Here is a tiny trained network, its code and every weight. The questions are about switching its units off for an input and a target symbol, where a switched-off unit gives its printed mean instead of its output.

import numpy as np


def w(rows, s, z=0):
    codes = np.array(rows[::2]) - 128.0
    scale = np.full(codes.shape[1], s)
    scale[-1] = z or s
    return codes * scale


def f(y):
    return np.maximum(y, 0)


def softmax(a):
    e = np.exp(a - a.max(-1, keepdims=True))
    return e / e.sum(-1, keepdims=True)


def log_softmax(a):
    a = a - a.max(-1, keepdims=True)
    return a - np.log(np.exp(a).sum(-1, keepdims=True))


def net(x, mask):
    ids = ['εηθπτφ'.index(c) for c in x.split()]
    T = len(ids)
    res = E[ids] + P[:T]
    u = 0
    for l in range(2):
        r = res
        for j in range(2):
            rows = slice(3 * j, 3 * j + 3)
            q, k, v = (r @ M[l][rows].T for M in (Q, K, V))
            z = softmax(np.where(np.tri(T) > 0, q @ k.T / 3**0.5, -1e9)) @ v
            o = O[l][rows]
            res = res + np.where(mask[u + j], z, o[:, -1]) @ o[:, :-1]
        u += 2
        y = f(res @ A[l][:, :-1].T + A[l][:, -1])
        res = res + np.where(mask[u : u + 12], y, B[l][:, -1]) @ B[l][:, :-1]
        u += 12
    return log_softmax(res[-1] @ U[:, :-1].T + U[:, -1])


Q, K, V, O, A, B = {}, {}, {}, {}, {}, {}
E = w([
[121,150,173,93,80,210],'ε',
[50,168,2,141,91,123],'η',
[236,78,88,111,150,167],'θ',
[201,154,200,185,98,147],'π',
[83,221,189,69,188,119],'τ',
[156,89,109,16,215,145],'φ',
],0.014)
P = w([
[174,160,122,171,254,236],'0',
[117,92,158,137,146,180],'1',
[125,95,150,115,118,144],'2',
[134,111,152,112,117,120],'3',
[153,123,140,110,123,104],'4',
[168,134,130,102,120,88],'5',
[172,131,130,107,113,72],'6',
[178,130,126,109,111,61],'7',
[180,123,124,114,111,50],'8',
],0.0069)
Q[0] = w([
[129,133,110,148,141,54],'0.h1',
[140,174,103,138,121,80],'0.h1',
[157,133,113,144,136,69],'0.h1',
[4,177,160,131,129,109],'0.h2',
[96,94,79,45,254,65],'0.h2',
[70,169,99,116,117,110],'0.h2',
],0.0084)
K[0] = w([
[110,149,62,148,156,136],'0.h1',
[76,174,95,161,118,140],'0.h1',
[116,160,53,161,135,194],'0.h1',
[144,190,216,56,110,165],'0.h2',
[152,78,121,2,223,150],'0.h2',
[192,147,201,4,94,147],'0.h2',
],0.0064)
V[0] = w([
[104,120,205,96,186,152],'0.h1',
[42,119,55,98,19,28],'0.h1',
[79,139,4,182,87,43],'0.h1',
[111,85,55,134,87,106],'0.h2',
[182,141,181,73,95,101],'0.h2',
[77,182,1,142,116,119],'0.h2',
],0.0055)
O[0] = w([
[82,171,138,80,170,140,114],'0.h1',
[137,25,162,111,89,1,5],'0.h1',
[168,48,159,206,75,60,98],'0.h1',
[54,101,130,88,107,171,85],'0.h2',
[167,89,154,166,114,81,71],'0.h2',
[101,106,129,44,98,161,247],'0.h2',
],0.0074,0.0018)
A[0] = w([
[124,178,135,69,212,54,211],'0.n1',
[89,34,141,192,68,2,48],'0.n2',
[133,121,92,106,126,161,130],'0.n3',
[182,68,67,121,125,120,252],'0.n4',
[70,183,44,107,145,174,200],'0.n5',
[174,144,178,207,123,120,58],'0.n6',
[25,186,98,247,134,143,190],'0.n7',
[21,153,46,81,144,154,192],'0.n8',
[211,132,101,240,214,181,39],'0.n9',
[190,111,79,164,83,101,230],'0.n10',
[106,175,151,104,120,155,139],'0.n11',
[95,126,156,66,201,96,151],'0.n12',
],0.0086,0.0037)
B[0] = w([
[97,136,56,172,177,112,192],'0.n1',
[90,200,151,25,105,65,201],'0.n2',
[113,111,123,127,110,158,170],'0.n3',
[111,115,71,100,129,91,207],'0.n4',
[130,95,112,225,27,113,254],'0.n5',
[179,91,166,162,158,54,143],'0.n6',
[120,146,99,254,108,80,206],'0.n7',
[146,75,84,211,80,95,235],'0.n8',
[158,106,187,4,117,67,172],'0.n9',
[146,133,100,41,43,87,204],'0.n10',
[147,159,179,111,149,225,191],'0.n11',
[150,97,76,153,190,98,171],'0.n12',
],0.0082,0.0084)
Q[1] = w([
[172,47,150,177,108,192],'1.h1',
[116,175,174,106,184,202],'1.h1',
[159,113,76,229,90,107],'1.h1',
[43,92,130,72,133,131],'1.h2',
[2,104,76,142,216,95],'1.h2',
[176,151,78,229,158,116],'1.h2',
],0.0077)
K[1] = w([
[164,107,160,137,96,189],'1.h1',
[134,159,200,93,245,152],'1.h1',
[66,73,72,255,83,168],'1.h1',
[170,90,79,166,116,123],'1.h2',
[179,96,101,187,170,170],'1.h2',
[118,163,167,74,245,173],'1.h2',
],0.0091)
V[1] = w([
[93,221,184,67,31,39],'1.h1',
[15,238,79,42,188,103],'1.h1',
[106,148,47,82,100,75],'1.h1',
[127,91,123,147,81,8],'1.h2',
[79,143,181,150,177,136],'1.h2',
[156,2,147,187,97,64],'1.h2',
],0.0056)
O[1] = w([
[83,91,205,172,16,153,150],'1.h1',
[139,91,154,226,203,138,10],'1.h1',
[30,122,124,174,69,255,213],'1.h1',
[202,204,71,131,191,99,224],'1.h2',
[102,76,70,162,82,106,57],'1.h2',
[215,182,141,204,213,130,205],'1.h2',
],0.0053,0.011)
A[1] = w([
[133,24,87,119,150,136,102],'1.n1',
[183,138,99,149,254,102,194],'1.n2',
[147,150,104,182,98,132,162],'1.n3',
[61,110,87,116,117,149,164],'1.n4',
[114,153,97,135,140,118,111],'1.n5',
[63,76,133,156,101,144,75],'1.n6',
[99,80,140,201,160,141,178],'1.n7',
[120,161,162,148,194,201,170],'1.n8',
[140,111,110,7,146,91,1],'1.n9',
[173,164,132,41,110,154,109],'1.n10',
[110,122,112,190,88,190,108],'1.n11',
[116,152,94,133,144,105,125],'1.n12',
],0.011,0.005)
B[1] = w([
[216,132,55,169,82,149,149],'1.n1',
[99,89,189,118,103,32,204],'1.n2',
[123,117,157,94,178,147,254],'1.n3',
[155,163,167,134,81,128,198],'1.n4',
[100,109,117,99,123,163,181],'1.n5',
[161,129,103,151,211,138,170],'1.n6',
[58,126,147,107,90,168,162],'1.n7',
[150,156,80,243,135,181,170],'1.n8',
[147,104,125,107,248,90,161],'1.n9',
[85,117,130,87,124,156,223],'1.n10',
[157,146,168,128,190,116,222],'1.n11',
[85,130,104,138,122,159,190],'1.n12',
],0.011,0.013)
U = w([
[73,85,152,146,165,85,2],'ε',
[77,94,111,39,160,144,167],'η',
[210,176,199,122,136,29,102],'θ',
[207,81,64,170,130,45,95],'π',
[223,242,49,213,172,184,137],'τ',
[63,150,101,117,1,178,220],'φ',
],0.0068,0.0037)

Each question gives the input, a string of symbols that net reads in full, and the target symbol t.
The units are the heads (3 rows each of Q, K, V and O) and the neurons (one row each of A and B). Each row of codes is followed by its name. A weight is (code - 128) times the scale printed after its matrix; where a second scale follows, it is the last column's (O, A, B and U).
mask holds one flag per unit, layer by layer, with each layer's heads first. A switched-off unit (its flag False) gives its mean, the last column of its rows in O or B, instead of its output. The means were averaged over made-up inputs and are rounded, as every weight is.
A unit's drop is (log p(t) with every unit on - log p(t) with that unit switched off) / (log p(t) with every unit on - log p(t) with every unit switched off).
The circuit of an input: a set's keep is (log p(t) with only the set's units on - log p(t) with every unit switched off) / (log p(t) with every unit on - log p(t) with every unit switched off). Starting from the 12 units with the biggest drops (on a tie, the unit counted first), units are removed one at a time, each time the one whose removal leaves the highest keep (on an exact tie, the one counted first), for as long as the keep stays at least 0.8.
units of the circuit, in order: the units of the circuit, biggest drop first
most important unit: the unit with the biggest drop
k most important neurons: the k neurons with the biggest drops, biggest first
k most important neurons of layer l: the k neurons of layer l with the biggest drops, biggest first
heads that matter: for each layer, one digit per head in row order, 1 if its drop is at least 0.15 and else 0, layers parted by /
input τ π η π π, target η: heads that matter	10 / 11
input τ ε η φ, target τ: most important unit	1.n1
input η θ η π η ε φ φ, target φ: heads that matter	11 / 10
input θ η π ε, target τ: heads that matter	00 / 00
input θ η τ π, target τ: heads that matter	01 / 00
input η θ τ φ η ε ε π τ, target ε: 4 most important neurons	(1.n2, 0.n5, 0.n8, 0.n1)
input ε π η φ, target τ: 2 most important neurons of layer 0	(0.n11, 0.n10)
input φ π τ π φ ε η ε π, target η: units of the circuit, in order	(1.h2, 0.n5, 0.n7)
input η φ τ, target τ: 3 most important neurons of layer 1	(1.n8, 1.n10, 1.n11)
input π φ η η θ ε η ε π, target φ: heads that matter	11 / 10
input ε π η φ θ φ, target φ: heads that matter	11 / 11
input π π η τ θ ε π τ, target φ: heads that matter	11 / 01
input ε η φ π, target τ: heads that matter	11 / 00
input φ η π ε τ, target τ: 2 most important neurons	(0.n11, 0.n9)
input π η η θ, target η: most important unit	0.n7
input φ ε η θ φ τ φ π τ, target φ: 2 most important neurons of layer 0	(0.n1, 0.n9)
input τ φ π π, target θ: 2 most important neurons of layer 0	(0.n6, 0.n9)
input η π η η η θ, target η: 2 most important neurons of layer 1	(1.n10, 1.n9)
input ε θ π π ε η π η ε, target τ: 2 most important neurons of layer 0	(0.n9, 0.n7)
input φ φ φ η φ π η φ, target π: most important unit	0.n5
input η η φ η, target η: 4 most important neurons	(0.n2, 0.n7, 0.n5, 1.n9)
input ε τ π ε ε φ π φ, target π: 2 most important neurons	(1.n2, 1.n1)
input π η θ η η ε ε π, target φ: 2 most important neurons	(1.n11, 0.n5)
input θ η θ, target φ: heads that matter	11 / 10
input θ η ε η η η ε η, target θ: heads that matter	10 / 10
